In the rows, 128 means zero.
Facts:
Z138 stugol [Z147, Z992, Z133, Z132]
Z140 stugol [Z209, Z419, Z482, Z574, Z809, Z515, Z760, Z330]
Z190 stugol [Z492, Z71, Z447, Z550, Z574, Z696]
Z226 stugol [Z581]
Z227 stugol [Z981, Z472]
Z253 stugol [Z116, Z793, Z581, Z212]
Z282 stugol [Z399]
Z321 stugol [Z236, Z292, Z452, Z6, Z574, Z440, Z760, Z143]
Z332 stugol [Z433, Z20, Z300, Z452, Z615]
Z351 stugol [Z598, Z508, Z940, Z142, Z244, Z330]
Z416 stugol [Z684]
Z49 stugol [Z320, Z559, Z319, Z41, Z831, Z881, Z23]
Z50 stugol [Z881, Z261]
Z519 stugol [Z209]
Z522 stugol [Z433, Z428, Z871, Z84, Z722]
Z524 stugol [Z511, Z546]
Z525 stugol [Z992, Z145]
Z527 stugol [Z640, Z633, Z78, Z440, Z231, Z949]
Z543 stugol [Z840, Z793, Z265, Z319, Z501, Z782, Z949]
Z55 stugol [Z881, Z440, Z23]
Z561 stugol [Z20, Z41, Z372, Z316]
Z562 stugol [Z404, Z730, Z419, Z482, Z574, Z809]
Z565 stugol [Z807]
Z568 stugol [Z598, Z292, Z164]
Z57 stugol [Z440]
Z60 stugol [Z782]
Z616 stugol [Z265]
Z621 stugol [Z828, Z855, Z492]
Z623 stugol [Z236, Z492, Z199, Z143, Z384]
Z632 stugol [Z292, Z451, Z852]
Z644 stugol [Z825, Z78, Z788]
Z653 stugol [Z244, Z143]
Z657 stugol [Z840, Z427, Z871, Z633, Z23]
Z659 stugol [Z234, Z145]
Z711 stugol [Z871, Z71, Z162]
Z721 stugol [Z828, Z807, Z511, Z212, Z162, Z261]
Z739 stugol [Z404, Z116, Z133, Z533, Z881, Z21]
Z748 stugol [Z71]
Z765 stugol [Z686, Z300, Z904, Z21, Z515, Z696]
Z767 stugol [Z480, Z378, Z455]
Z826 stugol [Z20, Z730, Z706, Z59, Z142, Z164, Z78, Z325]
Z850 stugol [Z342]
Z884 stugol [Z404, Z840, Z7, Z319, Z871, Z633, Z722]
Z889 stugol [Z284, Z768, Z259, Z145, Z760]
Z936 stugol [Z793, Z212]
Z941 stugol [Z584, Z440, Z646]
Z948 stugol [Z187, Z23, Z646]
Z983 stugol [Z598, Z760]
{Z132, Z164, Z212, Z231, Z574, Z644, Z740, Z78, Z983} zudrul Z696
{Z138, Z206, Z23, Z330, Z332, Z384, Z501, Z543, Z757, Z940, Z992} zudrul Z9
{Z143, Z433, Z57} zudrul Z477
{Z145, Z162, Z176, Z234, Z41, Z455, Z482, Z568, Z619} zudrul Z190
{Z174, Z292, Z404, Z428, Z492, Z527, Z855, Z881} zudrul Z472
{Z187, Z321, Z522, Z546, Z6, Z621, Z768, Z792} zudrul Z236
{Z199, Z440} zudrul Z475
{Z20, Z640, Z711, Z767, Z852} zudrul Z319
{Z209, Z449, Z521, Z598, Z721} zudrul Z581
{Z227, Z282, Z342, Z831, Z905} zudrul Z116
{Z244, Z320, Z415, Z822} zudrul Z519
{Z26, Z508, Z889, Z93} zudrul Z572
{Z261, Z50, Z904, Z941} zudrul Z253
{Z265, Z807, Z86, Z936} zudrul Z686
{Z284, Z421, Z427, Z480, Z659, Z739, Z760, Z948} zudrul Z884
{Z300, Z419, Z465, Z632, Z706, Z771, Z871} zudrul Z633
{Z316, Z524, Z616, Z684, Z713, Z730, Z788, Z988} zudrul Z565
{Z325, Z378, Z7, Z748, Z809, Z888} zudrul Z115
{Z365, Z452, Z782, Z850, Z949, Z959} zudrul Z259
{Z368, Z60, Z653, Z657} zudrul Z147
{Z372, Z383, Z399, Z615} zudrul Z133
{Z447, Z511} zudrul Z351
{Z451, Z515} zudrul Z803
{Z49, Z525, Z59, Z602, Z623, Z722, Z821, Z825} zudrul Z21
{Z533, Z826, Z981} zudrul Z495
{Z55, Z584, Z595} zudrul Z140
{Z550, Z559, Z561, Z646, Z967} zudrul Z562
{Z627, Z71, Z828} zudrul Z226
{Z793} zudrul Z765
{Z84} zudrul Z142
{Z840} zudrul Z416
[Z132] kegran Z519
[Z138] kegran Z561
[Z162] kegran Z21
[Z164, Z234] kegran Z730
[Z174, Z421, Z640, Z653, Z739] kegran Z565
[Z176] kegran Z433
[Z199, Z23, Z757, Z871] kegran Z447
[Z20, Z320, Z501] kegran Z84
[Z206] kegran Z116
[Z212, Z321] kegran Z199
[Z227, Z508] kegran Z477
[Z231] kegran Z855
[Z244, Z621] kegran Z133
[Z26, Z616, Z788, Z825, Z852, Z904, Z948] kegran Z145
[Z261, Z78] kegran Z319
[Z265, Z384, Z55] kegran Z767
[Z282] kegran Z771
[Z284, Z325, Z433, Z522, Z546, Z574, Z595, Z60, Z657, Z721, Z889, Z940] kegran Z190
[Z292, Z561, Z584, Z59, Z684, Z711, Z730, Z748] kegran Z351
[Z300, Z372] kegran Z140
[Z330, Z831] kegran Z142
[Z342, Z792] kegran Z562
[Z365, Z480, Z822] kegran Z50
[Z368, Z619, Z623, Z949] kegran Z55
[Z41, Z527, Z57, Z828] kegran Z9
[Z415, Z451, Z455, Z988] kegran Z782
[Z427, Z659] kegran Z765
[Z465, Z482, Z49, Z511, Z525, Z821] kegran Z253
[Z533] kegran Z840
[Z6, Z840, Z941] kegran Z936
[Z615, Z807, Z881] kegran Z543
[Z627] kegran Z495
[Z644] kegran Z803
[Z71] kegran Z633
[Z760] kegran Z572
[Z767] kegran Z475
[Z768] kegran Z115
[Z771] kegran Z147
[Z782] kegran Z515
[Z809] kegran Z383
[Z850] kegran Z644
[Z959] kegran Z722
[Z992] kegran Z686
{Z132, Z145, Z244, Z404, Z433, Z465, Z508, Z657, Z825, Z949} zuru 224
{Z143, Z415, Z449, Z455, Z55, Z561, Z621, Z659, Z71, Z711, Z809, Z871, Z889, Z905, Z981, Z983} zuru 579
{Z164, Z227, Z284, Z451, Z546, Z598, Z602, Z730, Z807, Z84} zuru 561
{Z176, Z187, Z212, Z332} zuru 40
{Z199, Z234, Z365, Z525, Z533, Z6, Z706, Z713, Z941, Z948} zuru 638
{Z20, Z292, Z384, Z41, Z511, Z515, Z595, Z60, Z722, Z748, Z782, Z831} zuru 405
{Z206, Z320, Z419, Z559, Z568, Z78, Z86} zuru 548
{Z209, Z23, Z321, Z378, Z427, Z447, Z50, Z616, Z640, Z822} zuru 848
{Z265, Z399, Z550, Z574, Z59, Z684, Z850, Z888, Z93, Z992} zuru 437
{Z282, Z522, Z646, Z739, Z793, Z828, Z940} zuru 730
{Z300, Z316, Z372, Z428, Z482, Z740} zuru 48
{Z325, Z342, Z584, Z615, Z768, Z840} zuru 310
{Z330, Z7, Z767, Z771, Z821, Z881, Z904, Z988} zuru 930
{Z440, Z49, Z521, Z57, Z627, Z757, Z760, Z792, Z855} zuru 44

Known rows:
Z543: [ 83 146  97 156 119  80 173 136 106 140 118  63 129  96 103 134 169 125
  90 116 162 115 136 126 121 170 140 201  89 126 163 111 125 143]
Z209: [146 139 110 147 132 103 162 175 111 111 123  88 171 108 149 163 155 149
 114 125 174 116  94 135 127 153 150 197 130 114 148 138 138 121]
Z602: [133 161 102 138 126  92 168 159 114 120 107 122 180 124 149 143 162 114
 113 120 187 125  95 135 123 144 144 184 132 121 178 150 111 132]
Z440: [123 174 119 138 140  80 178 158  98 169 140 189 241  86 178  97 154  71
 111 144 129 124 105 150 144 115 150 229  85 128 191 118 165 121]
Z711: [ 43 146  88 200 126 140 183 129 146 162 112  62 131  79 136 179 147 157
 109 114  83 109 116 179 112 175 133 180 137 140 153 143  58 147]
Z855: [123 155 107 140 130  93 162 153 108 113 106 128 178 148 159 138 155 107
  97 130 160 132  78 124 122 128 142 208 125 122 172 129  96 125]
Z282: [ 92 153 112 151 142  97 145 140 140 139 124  78 164  89 111 125 151 147
 123 104 117 119 123 150 149 158 134 172 119 123 138 128  89 111]
Z621: [104 153 102 161 135 104 144 144 134 144 120  75 153 104 115 130 154 165
 111 108 117 107 118 148 137 158 134 175 117 117 116 135  84  93]
Z433: [ 77 128 125 139 132 113 141 207 119 113 118  82 180 155 135 121 162  84
 139  94 107 122 121 161 113 135 150 103 107 120 209 114  35  80]
Z115: [121 145 108 160 130  78 168 165 113 108 119 114 169 132 155 138 165 130
 119 135 185 128  94 140 145 144 149 184 134 124 160 138 134 130]
Z803: [119 142 109 163 130  78 167 164 112 107 119 113 166 129 151 136 165 124
 121 138 184 127  93 141 146 143 148 185 135 125 164 139 135 126]
Z821: [131 157 119 153 140 144 146 159 114 117 120 120 165 117 143 119 157 177
 128 111 144 121 119 148 135 136 141 139 130 121 144 141 107 122]
Z730: [ 80 147 102 173 129 162 185 142 132 162 107 133 150  77 188 192 143 119
 134 113 106 125  82 179 110 151 135 161 173 140 181 170  57 160]
Z265: [107 152 125 153 136 138 156 155 121 108 118 111 163 114 135 130 157 160
 129 108 153 130 126 143 140 145 139 143 124 130 158 142 100 135]
Z949: [111 158 126 151 143 137 151 153 116 114 121 116 173 113 143 113 153 153
 131 113 133 130 117 148 144 132 140 147 124 126 164 127 102 133]
Z455: [117 153 132 168 139 148 166 161 131 124 101 113 167 100 128 115 164 183
 127 124 143 126 100 155 130 133 137 151 114  93 184 148 108 107]
Z519: [106 136 101 165 131  49 155 150 134 138 127  83 163 107 126 151 158 130
 110 134 157 115  99 139 155 165 141 218 123 121 117 132 122  98]
Z475: [121 143 109 167 131  79 169 163 111 107 118 116 168 129 152 139 164 129
 121 138 185 128  95 140 145 142 148 186 134 124 160 139 137 129]
Z351: [ 73 120  93 186 128  79 183 142 146 170 126  77 145  58 165 210 140 107
 120 137 111 114  70 169 137 179 140 243 165 129 133 149 100 132]

Rows:
No name comes twice in this set of rows, the named rows included.
[110 140 128 147 139 134 150 143  84 146 107 144 135 118 147 106 157 116
 123 113 145 138 100 128 121 128 133 153 114 110 175 116  89 135]	Z757
[ 90 134 113 156 134 114 150 138 114 168 123  89 124  69 115 134 156 135
 119 102 124 117 125 141 125 166 132 172 112 113 141 120  97 120]	Z138
[133 160 127 140 147 135 137 149 118 105 123 123 172 122 138 101 153 174
 130 109 143 132 117 138 149 125 137 140 127 120 141 128 103 120]	Z825
[135 150 105 140 130  97 160 163 118 112 114  99 173 120 149 149 158 127
 110 120 171 123  86 132 123 146 145 196 133 119 162 140 116 124]	Z492
[120 126 105 162 138  43 144 153 140 149 133  77 163  94 128 162 152 125
 120 129 149 116  81 136 159 166 138 235 135 109  98 135 125  78]	Z140
[125 153 105 140 132  99 165 159 114 101 119  92 177 117 147 144 155 127
 105 121 164 126  97 135 129 139 148 196 130 126 177 127 124 140]	Z404
[ 85 165 107 150 139 102 149 134 141 139 129  85 170  90 109 111 155 154
 116 103 110 117 140 150 155 155 135 164 107 133 142 124  95 120]	Z739
[121 128 114 159 127  88 166 158  80 127 116 116 124  99 145 121 172 111
 125 127 191 129  99 129 137 150 145 171 127 113 177 122 151 149]	Z9
[139 152 107 141 132  95 164 165 113 118 117 107 181 112 149 143 156 124
 114 125 170 122  90 136 126 144 147 196 131 115 169 137 131 125]	Z452
[ 32 142 110 153 126  90 155 184 138 139 134  65 192 132 104 113 164  91
 116  98  76 110 163 164 127 151 149 134  66 139 195  98  44  81]	Z657

The same nodes again, as new rows of numbers:
Known rows:
Z730: [105  69 125 143 141 177 153 170 142 158 124 131 122  90 159 177  92  74
 185 148  40  75 207  83 106 125 129]
Z164: [102 101 122 142 182 171 177 136  76 119 154 140  95 107 163 175  95  84
 193 155  47  87 200  98  97 125  99]
Z616: [153 157 139 151 124  99 128  97  78 137 119 147 137 131  85 131 137 132
 133 112 120 136 104 131 145 156 108]
Z378: [154  98 121 129 107 124 116 115 116  96 116 119 139 121 115 140 146 138
 137 123 140 111 131 120 133 145 130]
Z524: [139 126 101 124 138 107 112 139 133 178 112 121 153 155 132 114 150 124
 111 126 140 136 138 156 134 130 119]
Z455: [110 113 123  95 122 141 131 107  80 100 135 131 155 132  97 142 149 156
 148 134 116 136 115 141 128 141 133]
Z904: [124 156 104 120 115 135 129 100  88 107 120 128 114 126 111 128 111 156
 141 148 134 151 131 130 154 136 111]
Z365: [130 142 131 133 128 121 128 118  88 121 124 133 141 127 113 137 148 140
 135 127 133 115 134 130 139 145 121]
Z501: [120 146 122 119 125 119 153 148 144 142 111 149  87 148 106 141 124 154
 118 162 118 149 114 132 100 166 111]
Z561: [138  81 136 152 160 150 139 171  94 221 136 177 123  98 147 156 103  52
 173 100  48  81 196 109 112 132 119]
Z686: [110 119 114 112 131 122 119 127 204 118 110 120 112 122 179  93 137 132
 115 111 129 141 110  95 138 108 134]
Z831: [135 138 155 156 126 124 139 116 105 109 119 128 122 118  89 144 113 130
 138 129 108 129  97 124 124 157 124]
Z142: [111 122 106 122 120 131 115 129 220 107 128 109 105 105 189  93 125 131
 121 119 132 147 108  75 142  83 155]
Z147: [115 100 105 105 145 120 115 126 197 120 101 116 126 130 172  93 165 140
 114 115 135 136 106 101 134 117 132]
Z657: [138 125 233 143 160 147 117 156 101 158 153 154  91 133  92 118  43 101
  62  89 188 104  97 227 100 128 145]
Z162: [ 92 118 107 102 138 146 126 128 110 119 122 124 143 127 116 121 133 166
 144 157  98 156  93 164 110 147 126]
Z711: [130  82 141 140 178 147 141 161  69 215 116 180 128 104 138 163 109  69
 177 103  46  80 189 127 111 153 100]
Z825: [136 154 117 139 122 121 146 106 103 109 102 137 120 128 109 136  97 146
 160 142 154 177 120 140 144 136 115]
Z508: [130 146 112 120 117 136 138 113 104  99 123 148 114 119 137 135  90 140
 167 139 165 165 149 132 134 115 139]

Rows:
No name comes twice in this set of rows, the named rows included.
[128 151 147 149 108 143 146 105 104  81 137 125 111 103 108 147 101 136
 151 150 119 124 123 101 132 140 140]	Z20
[106 175 107 129 124 123 140 110 114 125 111 123 127 138 121 125 117 157
 138 163 132 164 132 138 146 136 108]	Z788
[179  84 102 150  78 121  94 132 183 103 145  91 144 114 126 128 146 117
 124 129 138 117 120  83 124 109 168]	Z447
[144 104  93 126 115 121 104 147 166 144 124 102 147 144 146 114 146 121
 117 135 139 134 133 132 121 118 133]	Z383
[140 145 144 135 100 122 157 131 127  95 124 145  75 116  77 159 119 154
 127 153 104 128  99 100 109 175 122]	Z23
[118  97 125 142 139 116 122 131 241 120 101  97 103 118 156  87 132 126
 108 127  92 149  65  93 117 121 134]	Z319
[124 142 135 118 136 117 140 119  85 146 134 133 156 155 104 143 165 118
 119 107 125 119 152 137 146 123 112]	Z227
[122 125  89 121 192 124 147 105 145  71 157 110  74 139 198  95 137 126
 132 129 127 152 107  99 114 103 100]	Z696
[172  94  96 139 120  99  91 161 188 185 126  97 159 152 133  97 159 100
  95 116 122 141 110 135 113 110 134]	Z936
[127 122 104 111 128 118 118 137 142 148 119 115 142 140 138 118 141 132
 124 136 134 139 135 148 128 127 124]	Z967
[159  93 105 125 129  88  95 149 231 185 117 120 145 145 163  69 186  99
  78  68 119 144  85 111 136  96 138]	Z253
[199  86 123 154  95  98  92 146 173 158 141 105 152 128 109 121 157  91
 102  94 117 114 102 116 118 117 156]	Z50
[ 78 120 220  99 144 180 134 131  96  75 152  99 121 135 112 151  92 141
  72 131 200  56 160 192 125 121 152]	Z284

The same nodes again, as new rows of numbers:
Known rows:
Z740: [124 109 126 152 153 131 115 140 142 128 142 143 109 150 125 115  91  89
 128 118 129 152 148 107 143 126 141]
Z480: [ 98 114 117 136 140 150 131 193 152 134 144 139 118 152 112  86 114  97
 134 153 122 144 140 101 150 140 116]
Z572: [119  99 123 152 127 113 121 121 157 142 128 128 120 173 130 142 106  99
 125 122 130 144 136 106 154 147 142]
Z449: [ 98 111 123 144 143 135 119 144 151 130 140 135 109 161 119  99 106  98
 126 123 129 146 141 102 144 143 128]
Z888: [100  97 118 155 135 148 127 189 151 138 146 128 118 153 116  89 117 104
 134 133 115 140 132 103 151 156 135]
Z399: [113 106 118 152 135 154 126 164 151 132 145 129 118 160 120 106 123  95
 128 123 119 139 138 106 152 144 133]
Z244: [103 121 127 150 140 140 122 141 152 128 142 137 100 165 115 108 103  97
 129 124 132 143 157 100 150 136 139]
Z428: [108 107 125 149 142 137 120 149 145 127 143 130 102 170 121 106 110  92
 126 112 130 150 148 103 140 145 128]
Z455: [ 87 119 122 140 138 159 126 152 161 127 145 126 102 174 117  93 130  93
 125 128 131 143 137  97 145 152  77]
Z619: [ 89 119 122 145 137 157 129 170 158 131 144 126 103 173 112  94 137  92
 128 124 128 141 146  98 149 165 100]
Z559: [ 99 109 124 150 142 139 120 148 155 134 142 136 112 161 114 103 108 110
 130 128 129 140 146 105 147 142 143]
Z212: [114 115 115 142 150 152 132 153 149 125 144 150 131 126 123  81  94  98
 147 171 121 147 138 104 151 127 158]
Z20: [100 117 120 142 146 150 124 163 151 126 144 134 109 154 124 104 114  86
 128 128 122 146 143 101 149 138 101]
Z164: [102 113 119 136 154 157 130 182 159 135 138 153 122 116 114  91  90  82
 138 160 114 138 137 103 158 132 162]
Z793: [115 100 117 156 136 157 129 150 143 118 145 123 112 158 126  97 123  88
 131 120 121 154 137 105 145 152 141]
Z828: [108 115 120 157 135 154 128 167 149 126 146 128 109 153 126  99 118  81
 134 122 118 147 142 102 152 151 110]
Z515: [112  98 124 154 140 134 112 129 147 134 138 124 102 167 123 125 118  90
 116  93 128 145 134 107 143 145 127]
Z904: [107 121 119 145 139 158 127 184 149 126 148 138 113 151 124 103 119  80
 133 133 117 144 149 102 154 150 114]
Z231: [120 118 121 148 151 142 123 165 147 130 147 149 121 144 123 105  96  91
 136 141 120 145 147 104 151 126 133]

Rows:
No name comes twice in this set of rows, the named rows included.
[103  62 127 154 107 126  98  93 167 155 123 129  97 161 143 175  99  76
 114  99 134 136 113 111 152 143 219]	Z351
[ 96  72 110 133 110 150  98 101 140 123 151 119 131 141 143  89 134 115
 114 144 127 139 132 114 144 137 171]	Z543
[111 119 125 152 151 138 121 161 151 132 140 150 121 143 118  97  86  98
 142 145 126 140 154 104 151 125 163]	Z78
[ 87 126 126 146 135 154 126 159 157 128 144 126  89 180 117 104 127  84
 123 111 131 145 147  96 145 158  91]	Z482
[103  76 122 156 117 157 107 158 148 136 148 119 101 166 135 124 121  85
 128 111 124 145 127 109 143 136 186]	Z767
[ 95 102 118 135 147 156 127 168 162 138 134 142 122 140 112 100 114  88
 128 137 121 137 126 105 150 157 157]	Z730
[118  62 121 165 107 134 110  62 159 131 130 112 114 171 153 140 108  95
 128 117 137 153 119 113 143 140 239]	Z253
[112  62 115 174  86 102 123  98 154 159 142  86 102 249 132 143 135 140
 120 108 133 148 118 104 135  73  78]	Z190
[109  67 123 158 110 130 105  90 161 144 128 116 108 182 147 153 103  96
 125 115 134 147 118 112 146 132 210]	Z565
[ 92 129 127 140 131 159 120 147 161 123 146 136  93 165 117  98 128  80
 126 115 139 144 156  98 148 170 127]	Z234
[ 94 124 127 147 147 157 119 163 156 122 138 137  96 146 125 120 101  61
 122 113 125 142 145  99 153 155 127]	Z292
[ 81  69 135 144 146 140  88 169 146 133 146 111 122 205 150 152 102  90
 120 121 132 132 144 113 134 142 179]	Z55

